Table B holds the same points as the rows below and some others, measured another way and shuffled. Each row below is followed by which row of B it is.
B:
0: [  -1  -34 -168  -88  117  300 -112 -113 -245   77 -142   39    7  -60
    6 -204 -115 -216  -35  308  -23  112   62 -244  -70  119  143 -126
  -75  -96 -254  -25  -93 -214  -28   31]
1: [  50 -117  141  -71  249  249  -91  288  -95  144   41   30 -231   38
 -172   88 -170   82   -3  -90   71 -107  -40  -90 -107    9 -129  303
 -134 -124  -66  340 -120 -119  -17 -161]
2: [  75  101  -65 -199  104  118   -8  -57   26  -18 -136   87 -162   74
   68   42    1  -13  -70  149  167  -21  -21 -100  -97   76   54  -75
    9   31  -98  176  -70  -84 -101   69]
3: [ -30   93 -203  -22  146   98  -55 -149 -129   50   66  186 -174   89
   46   53  -40 -115  142  187  139   10   50  -81 -256  -40  137  -48
    4  -94 -224  212 -197 -170  108  -23]
4: [  25 -206  279 -139  262  562 -140  257 -524  258 -217  191 -217   43
  -61 -442 -297 -336  -77  262  -41  219  124 -432 -240   36   -9  139
 -214 -235 -165  142 -312 -334 -129   44]
5: [-126 -208  541  294 -182 -370 -235  122   40   35  -49  215 -144  -49
  333  -13  371  258  331   86  -30   -1   88  245   24   44   49  -25
   32  -44  210 -319  233   -7   15   58]
6: [ -25 -196  -17  -78   36  -25   50   12   -3  -69  -86  -84  -34 -152
  240  240  186 -130  239  -90   29  -88   15   37  235  244   58    6
 -103  -25  160  -78  190 -248  -39  -93]
7: [  43 -112  -22  -19  -34   71 -207  -31   75  -56  -48  -38  126  -50
  -14 -128  -36  -71  -39  131 -111  -46    4  -92   44   94  104   13
   14  -32  -88  -42  101  -35  -47  116]
8: [  10 -250  173  195  184   16 -200   -3 -400  191  142   57  -22  -93
   32 -189 -254    0  241  -82 -176  -66   20  119   71   -3    0   23
  -85 -164 -117  207  -18 -279   72  -14]
9: [  74 -306  387 -252  206  116  104  260 -223    9 -137  152 -237  116
  258  -74  -69 -308  199 -274   22  -99   37 -115  -27   72  -35  211
 -131  -78  213  448 -107 -432 -198  148]
10: [ -94   16  -44  -90  -23  123  -90   90  167  -25 -167   99 -135   41
   38   88  239   35   -4  275  113   25   51 -197 -218   83  122   58
  -15  -33 -113 -100    4   -9  -13  -60]
11: [ -46 -132 -106   19  -93 -234 -119 -106  255 -163   17  -17  156  -17
  133   43  173  101  157  -69 -146 -239  -33   88   32   67  196  -16
  105   43  -86  128  234  -90   19  120]
12: [  92   45  276  -36   48   15 -100  134   75  -17   77  219 -324  180
   69  161   36 -110   87  100  271   27   59  -12 -188  -53  -64  185
   -8  -54  198   55 -158   48  -18   63]
13: [  43  141  131   44  -25   47 -265  103  242   32  -21  120 -160   97
 -160   26   49  327 -185  283  142   -9  -27  -37 -207  -39  -29   83
   69    4 -132  -33  -13  253  -34    9]
14: [-134 -151 -203  191   44  -78 -202 -233 -203   35  144  145  125   -9
   97 -209  -50 -136  322  112 -228  -69   91   -5 -187  -74  294  -80
   46 -151 -338  171  -43 -284  209   80]
15: [-122   29 -284   71   49   -8 -140  -72  144  -30  180  163  -59  134
  -63  120   73   -9  189  132   18 -120   46  -78 -398 -126  222  144
   58 -115 -303  248 -122  -68  232  -66]
16: [-170 -196  189  173  106    0 -140  310   16  185   17   17 -208 -112
  -57  231  176  454  190  -67   -6 -155  -23   95  -52   61  -75  247
 -120 -128  -91   46  127  -68  102 -370]
17: [-192   35 -368  288 -107 -221 -299 -108  400    1  114 -131  177 -168
 -194  227  254  700   39  143 -149 -272 -111  183  -39   36  165  -29
  122   13 -450  -73  336  203  226 -266]
18: [ 151   29  254   81  -46  -84 -243  -37   66  -50  127  142 -103  108
   52  -24  -74  -98   30  156  125   36   43   79  -31  -48  -23   45
   59  -23  156  -69  -50  126  -27  214]
19: [ 186  107   74 -109  121  311 -221  111   47   76  -42   -7 -124   57
 -277  -70 -255  102 -334  229  131   21  -60 -157  -68   28 -124  109
  -21  -19 -122   94 -106  161 -127   34]
20: [ 144  160   68  -39  128   82 -102  -70  -76   71   21   98 -228   50
   -1   72 -128   64  -67  176  238   36  -25   42  -22   32  -71  -76
    5   -1  -18   75 -110   31  -46   22]
21: [  26  -45 -177 -158   92  131  -55  -25   69  -95   33   85  -25  123
    1    8  -53 -261   63   42   17  -91   35 -192 -210   -9  152  135
    8  -66 -129  297 -120 -168   15  101]
22: [-115   42  -42  164  -29 -140 -163   52  267   35   51    4 -123  -78
  -44  338  262  482   95   99  106 -145  -55  166  -43   57   13   60
   23   -7 -114  -96  185  135  121 -256]
23: [  26   31  107   99   24    2 -200  -60  -83   72    6  122 -114    2
   42  -64  -25   67   39  230   66   46   30   29  -62   12   37  -79
   18  -48  -75  -67  -26    4   14   47]
24: [-220 -310  168  315 -114 -116 -306  243  161   67   51  -29   46 -180
  -32   98  289  329  245   40 -206 -123   39   78    3   73   65  241
  -66 -147  -64 -276  288   18  151 -240]
25: [   8  -38  421  244 -127 -183 -335  -31  -62   27   72  327 -127  125
  169 -246   48  -39  158  295   12  123  133   77 -202 -125   91  -39
  102  -84   67 -181  -65   67   40  272]
26: [ 232 -139  283 -285  380  524    5  324 -371  174  -60   28 -317   74
 -134  -75 -442 -289 -131  -96  156   30  -16 -246    1   74 -241  295
 -237 -144   90  418 -294 -261 -203  -24]
27: [ 275  209   17 -543  404  654   94   74 -332  142 -308  167 -376  229
 -119 -240 -447 -284 -427  240  322  142  -38 -461 -261   50  -99  -28
 -101  -12 -202  558 -468 -222 -327  167]
28: [  62 -182  266 -188  129  217    2   86 -312   26 -164  196 -200   83
  253 -175  -67 -496  149   92   72  136  135 -220  -73   87   55   45
 -125 -117  159   86 -181 -349 -138  186]
29: [ 131 -117  251 -173  255  336 -101   74 -438  185 -187  143 -146   62
    9 -430 -353 -153 -121  110  -36   73   15 -217  -80   34  -26  -40
  -90  -88 -156  350 -216 -299 -207  197]
30: [  57  -91  -15 -356   83   31  136  227  395 -193 -130  -55 -135  102
   64  347  179   54  -12 -270  135 -299 -108  -86  -14  134   -7  270
  -20   84  117  410  105 -110 -168  -12]
31: [-103   88  -57  277 -112  -27 -376 -160   24   94   -2  112   33  -74
  -61 -150   95  263  -14  500  -39  108   56    4 -146   -8  157 -172
   76  -67 -314 -354   66  157  129  -17]
32: [  66   47  -29   60  -68 -332 -125  -78  397 -153  152  -32   -8   29
   48  310  140  330   89 -126   79 -280 -113  287   84   17   13   32
  133  102   43  150  216  136   27   35]
33: [  94 -213  192 -220  338  233   98  256 -258  118  -43   18 -268   20
   40  102 -201  -89  108 -292   75 -146  -53  -56   51   99 -141  225
 -190  -92   73  515 -107 -379 -129  -99]
34: [-191 -124  326  162  -53  -33 -149  206  -38  160 -234  112 -236 -148
  178   87  380  347  155  252   68   90   69   29   -2  172    6  -35
  -96  -80   25 -414  182  -31  -14 -224]
35: [-134 -127  -57  215 -254 -140 -347  -14  361 -112  -21  -52  230 -123
  -28  -14  294  212   40  265 -194  -72   30   -5   -5   88  202   32
   81  -27 -140 -395  316  169   84    8]
36: [ 110  -51  135   29  287  354 -160  -28 -586  265   44  155 -208   -3
  -42 -265 -416 -279   38  215   66  186   86 -136  -75   -3  -50  -27
 -149 -208 -134  140 -312 -254    6   19]
37: [ -15 -299  226    0  -87  278 -366  205   -5   28 -250  -22  216  -72
 -123 -513  -58  -46 -198  279 -335   54   58 -326  -51   99  119  118
  -46 -108 -189 -181  112  -31 -155  194]
38: [-191 -483   97  203   99  -44  -82  121 -300  131   20  -72   54 -275
  196   39  101  -11  471 -198 -273 -131   57   98  216  186   84   99
 -194 -199  -16  -32  236 -443  123 -242]
39: [ 153  219 -177 -312  310  214  143    0   11   21   -5   66 -358  151
  -54  323 -141   32  -90  -40  373 -122 -101  -56 -132   37  -88   53
  -33   34  -85  532 -220 -112  -77 -101]
40: [-153  -15 -196   84  -28 -266  -73  -34  340 -106  153  108  -63   85
   70  321  287  245  277  -70   31 -270  -24  124 -237  -59  184  124
  100  -15 -157  248   93  -35  190 -106]
41: [ 124 -148    7 -247   92  191  -39  110   92 -103  -71  -48    7   51
  -13  -12 -105 -232  -53  -70   -6 -118  -21 -189   12  101   25  193
  -50  -24   40  248   -7 -147 -142  126]
42: [ -83 -193  194  120 -157 -165 -174   82  177  -84  -50   42    0  -69
  195   87  306   21  217   84  -42  -37   69   55   54  118  100   74
   -6  -43  156 -284  222  -18   11   20]
43: [ 118   29  218   54  -88 -259  -91  -88  143  -98   16   17 -117  -46
  247  230  158   82  125   27  188  -42  -15  259  255  140  -48 -112
   48   77  299 -214  193   70  -74   90]
44: [-256 -397   -3   45   49  115  -75  243  -59   49  -90   29    4 -103
   92   13  234  -85  329  -29 -213  -95   98 -181 -135  113  181  257
 -157 -203 -133   20   97 -350  102 -207]
45: [ 436   43  234 -373  193  404 -162  177   58  -51  -41  -29  -69  212
 -295 -258 -554 -202 -499   -2  102  -64 -112 -255  -14  -16 -205  242
    5   40   44  477 -216   96 -344  366]
46: [  91   10   38  141 -392 -361 -346 -244  501 -288  -38 -113  311 -106
  136  -23  258  146  -78  262  -92  -64  -22  178  283  148  162 -205
  215  155  128 -531  437  330  -83  318]
47: [  68  -38 -152 -213  217  179   55  -10  -71   -6  -18   25 -117   57
   18   86 -127 -148   48  -62   86 -122  -30 -116  -64   67   36   67
  -57  -42 -108  410 -107 -254  -48   -8]
48: [ -20 -133 -196   28  100   -6  -39 -133 -114   19   27 -116   51 -185
   99  138   -9   -7  198  -46  -52 -117  -26   93  221  180   81  -82
  -72  -51  -84   31  155 -235   55 -125]
49: [ 232  104  425   43    1 -111 -242   63  121  -26  145  214 -237  219
   -3  -18 -135   58  -57   73  208  -19   -9  130 -103 -133 -125  119
  101   16  195  131 -117  208  -89  258]
50: [ 350   -3  333 -396  279  593 -125  325 -151   95 -174   63 -231  205
 -277 -316 -518 -230 -474  109  145   67  -45 -397 -144    1 -222  270
 -107  -53    3  429 -331  -20 -349  237]
51: [  48  -73  222  147  -42   20 -361  300  347   44   63 -110   -3  -49
 -324   81   -5  519 -198   44  -55 -177 -101   61   28   18 -148  296
    9  -19  -67  -48  200  319  -29 -121]
52: [ 113  -76  113 -293  190   -3  188  124   50  -58 -133  -23 -245   24
  205  305   54   44   81 -290  199 -221 -100   69  161  179 -101   64
  -68   76  193  399   67 -246 -195  -27]
53: [   7  -56  -53  -68   49  -13 -101   64  215  -85   72   62  -55  117
  -31  109   32   38   68  -50   21 -193  -22  -41 -176  -37   79  195
   43  -28  -90  307   -5  -42   28   35]
54: [  76  157  107  -27  -34 -244  -50 -107  210  -82  -18  127 -204   81
  194  230  174  217   60   62  246  -93  -46  204   13   41    7 -128
  117  111  103   45   78   86  -64   91]
55: [-163 -159  118  164    3 -155  -95   87   18   39   58  137 -160  -31
  182  205  266  119  363   -1   30  -83   63  115  -87   29   85  106
  -39 -104   20  -36   83 -142  143 -156]
56: [  93   68  -11  -97  337  200   -7   -9 -302  130  171  274 -346  230
  -24   12 -308 -215  136  -12  207  -31   30  -78 -341 -160   -9  124
  -50 -139 -150  604 -417 -256   65   18]
57: [  33 -144   19 -231   69  269  -95  174   90  -64 -157   62   -3  120
  -65 -177  -54 -181 -111   71  -73  -69   19 -331 -220   36  106  212
  -28  -55 -140  280  -82 -144 -130  149]
58: [ 432   38  185 -352  313  481  -45   -6 -389   56  -36   37 -181  129
  -76 -258 -633 -544 -277   69  193  123  -11 -235  102   58 -182   30
 -110  -49  124  354 -350 -169 -288  319]
59: [ 129   37  415  129   77  -80 -223   16 -172  120  114  274 -277  144
   76 -123 -152   54   81  120  146   51   37  134 -131 -118  -81    7
   38  -65   73  124 -169   14  -16  174]
60: [-178 -146  -33 -101  -57  -14  -87  156  304  -50 -281   17   36  -10
   40  -34  324  367  -30   64 -149 -204  -47 -139 -168  112  186   48
   42   34 -277  145  224  -84  -88  -25]
61: [ -86 -161 -230  -55  -38  -55  -49 -202    1 -130 -101    3  170  -74
  237  -72  153 -212  211   81 -154  -74   54  -78   30  145  290 -143
   24  -23 -135    3  138 -284   17  120]
62: [-152 -122  -11  339 -169 -339 -237  -40  241  -18   83 -117   85 -258
   96  298  350  461  262   48  -83 -158  -32  317  235  157   69  -43
   20  -12   -5 -384  431   95  162 -231]
63: [  63 -192  -75 -160  -25  -18 -142   82  351 -231   58  -12  181  154
  -70  -73  -44 -118   -6 -173 -191 -304  -43 -134 -149  -41  158  288
   96    5  -95  451   62  -74  -55  245]
64: [ -15 -126  114   23 -220  -69 -276   83  375 -127 -178  -64  171  -69
    1  -97  227  216 -119  198 -149  -84  -16  -60   55  133  118   33
   75   48  -41 -258  306  155 -114  129]
65: [  17   46  -76   35  272   90  -72 -121 -334  170  149  212 -226  101
    0  -53 -245  -25  166   53   81  -42   19   16 -240 -110   55  -35
  -16 -123 -274  451 -268 -249  118  -20]
66: [-167 -141  227   57 -197 -206 -145  205  400 -131 -117  150  -99   63
  191  160  493  172  184  110   21  -89   67   -8 -191   44  138  169
   54   -7   99 -190  194   58    6   13]
67: [  42   29  180   67  -75  -88 -179   35  160  -56   52  118 -157   55
   83  150  135   -2   79  170  175   26   49   60  -50   18    6   71
   27  -22  158 -184   21  119    7   51]
68: [-103   55 -296 -128  102   73   43 -118   25  -44  -29  166 -152  104
  129  157  149 -167  185  148  144  -38   60 -150 -291   19  219  -12
   -4  -57 -200  210 -137 -225   92  -42]
69: [ 305   94  181  -60  103  -21  -93 -120  -78  -27  107    6 -151   25
   72   98 -248 -110  -36   -4  230  -14  -53  172  245   73 -150  -74
    9   41  243   78  -33   32 -127  173]
70: [-196 -144   65  468 -185 -350 -385    4  237   65  136  -55  124 -219
  -37  121  286  630  210   99 -207 -176  -31  318   92   41   85    1
   70  -46 -173 -322  395  176  206 -207]
71: [ 210 -159  259 -114  -94  -99 -124  -59   81 -209  -37   18   83   50
  232 -134  -53 -341   47  -29  -27  -41   30   19  196  101   49   -4
   51   49  298  -16  102  -77 -190  402]

[ -14  317  409  296  136  227   48 -316   55  210   51   67 -161  109
 -165  175 -502   60  177 -204   42   43  255   32  -92    1 -360 -404
   32  116  194  -42]	6
[ -93   99  226   62  138  103  -95 -359  -99   47 -150 -177 -157  252
  110  294 -102 -106   83  160   88  413   -6 -125   90 -118  -58  139
   36  371   61    6]	38
[ 399  181  -42   92  -14  -13  228  143  267  271 -177  262 -117  230
  -98  -96   -1  -97  -71 -141   19  -61 -163  112 -322   69  -86  131
   54 -266  116 -170]	57
[  22  -38  107  -68  110  -88   29 -137   -3 -183  -71 -319  195  267
  178   71  106    8   95   94   18  242   22  133  159   28   83  419
 -216  145  -15  -31]	65
[ 174  179   55   -2  -12  -56   78  -31   55  -51 -107   76  -42   92
  -18   46 -111  -48  -43   68   73  236   61  119  -18 -124  -37   19
   23  118  124 -122]	1
[-161  -41 -109  -98  137  -51   72   61 -109 -321   57  -67  222 -183
  127   81  -13   32   31  148   73    0  -22  257  107  -54  112   74
  -68   64  -24  152]	23
[  45  120   46  152   60   -2   19   32  137  234   25  132 -176   37
   22 -216  -74   86   11   -6  215  -93 -231   54 -102   47  -84  111
  -59  -88   -8  115]	41
[ 313  251 -170   -7  193 -154  237  152  -21   96 -309  251  -32  -13
   94  100   34  -67 -191  214  -21  262 -139  200 -147 -207  -22  211
   36   37   -2  -71]	51
[ 151  197  128  133  224   39  245 -125   93  261  -40 -121  -67  212
   -7   27 -102   19   66 -109  -77   21  -49   50 -220   72 -125   98
   33   43  142 -101]	11
[ 195   76   68   63 -163  188   60   69  202  -81 -157  400   55  141
 -202  179 -210 -147   48 -252   86 -151  134  195 -173   87 -151 -238
   21 -360  109 -109]	10
[-107   35  144  -16 -161  214 -130 -124  -12 -212 -185   82   60  152
  -26  251 -115  -71   25   -7  198   58  128  -69  -34  -51  -53  -97
   -9   75  119   -8]	55
[  23 -121 -268 -182  -58 -122   12  211   11 -317  -32  147   89 -109
   88   -5  133 -132  -59  191  162   60 -200  254   93  -76  220  201
   18 -100  -52   96]	4
[ 109   91   74  -47  -43  198  -15 -164  -45 -115 -426  172  -17  286
  -30  530  -72 -291  -36   45   21  327  104  -52 -108 -144  -59  -18
  144  105  136 -151]	16
[-108   -7  192   99   52  231   12 -183   56  -73   38  -15   44  149
  -82  234 -226  -76  208 -198   44  -97  112   87  -43  135 -110 -158
   11  -80  100   27]	39
[-351 -269  -86  -31   11  118 -144   49   -3 -294  174   30  115 -129
   87    0    3  -17  171   13  265 -272 -206  185  145  155  130   64
  -92 -204 -148  357]	2
[-222   -8   94   50  196  169 -119 -206 -161  -90 -202    7   24   75
  163  380  -62  -73   80  163  122  177  -67    9   85  -62  -52  124
  -59  131 -112  211]	62
[ 194  144   62   47  -23   47  137    7  148  111 -134   55  -35  218
  -44  -21  -29  -38  -22  -90   50    2  -40   14 -220   32  -68   87
   19  -53  159 -136]	53
[  52  274  207  159  -74  144   35 -106  108  205  -53  108 -181  118
 -100  -65 -234   73  -23  -85  182  -13   34 -125 -229  -47 -192 -175
   54  105  231  -67]	9
[  70   41  -44  109  211  -63   44   54   61  177 -122   88  -53   89
  175  -77   96   42    6  127  133   30 -320  140  -25   38  -16  398
 -167 -110 -181  183]	7
[  18  -44 -185  -57  296 -122  171   45  -57  -27  -60 -109   69   10
  201   75  158  -68    3  179  -24  110 -281  200   -3   -2  139  397
  -19   19  -94  115]	29
[-503 -232   51  -10  235   57 -188 -246 -171 -226  262 -324   -2  -97
  225  105  -38    0  248  199  204   67 -200   85  330   50  138  187
  -67  215 -151  392]	48
[ 194  -34    8 -102 -138  119  103   -6  150  -97 -291  -29  128  417
  -33  199  143 -203   -4 -131   -1   29   -6  -34 -235   99   58  223
   31 -123  173 -212]	15
[ 469  372   62  137   39 -257  334  132  314  414  105  -10 -191  153
  -76 -544  -71  178  -87  -91   34   -5 -117  142 -264   25 -108  175
  -30  -20  222 -247]	63
[ 126  -25 -129 -109  169 -230  150  156   -4 -347   -9    6  315  -86
  133   35   39   15   26  132  -16  117   34  507  210  -23  111  263
 -230 -100 -130   45]	31
[ 249  156  -74   42  131  -54  212  114   85   71 -170  206   26   59
    6   50  -24  -50  -49    1   -7   48  -82  235 -148  -26  -53  121
  -13 -136   21  -60]	35
[ -39  -78 -270 -156  -31  -81   66  279  -16 -381   -5  214  228 -237
   62  -17   55  -22  -60  122  154 -129 -105  336   42  -43  159   62
  -52 -176  -53  137]	13
[ 145   -7  -77   51  181   56  248   69  124   12  -17  142   85   57
  -70  162  -79 -145  119 -181 -103 -161  -81  325 -148  167  -30    5
   55 -329   17   -5]	27
[ -84  154  224  193  110  187    4  -95   20   23  -73  112  105   50
   -8  120 -238  138  102 -109  119 -133  115  116  -63   59 -230 -108
 -199  -79   -7  115]	54
[ 129   96  312   96 -217   38   23  -66  290 -175  238   20   92  167
 -236 -171 -350   62  222 -330  121 -121  351  282   84  163 -153 -268
 -151 -175  196 -172]	68
[ 118  293  181  175  -32  119   22  -14   84  115 -166  290  -46   64
  -77   29 -251   94  -36  -59  172   -8  115   57 -149  -77 -245 -172
  -83  -37   91  -26]	42
[  76  -71  -78   11  319  179  213 -107  -26   67 -302   -5   62  281
   64  520   91 -299   94  -71 -190   54 -186   88 -224  126   11  251
  134 -156  -18   -9]	0
[-142   99  -95  118  413  -75  108   35 -118  195   -6  -57  -17 -153
  267  -98   61  192  -18  232  106  -41 -367  114  -42  -24    0  351
 -139   85 -178  320]	58
[-402 -417   -8  -95 -201  -11 -453   69   51 -468  145  -70  192   29
  252 -231  213   77  175  173  519 -140 -259  154  464  172  239  466
 -443 -175 -341  453]	3
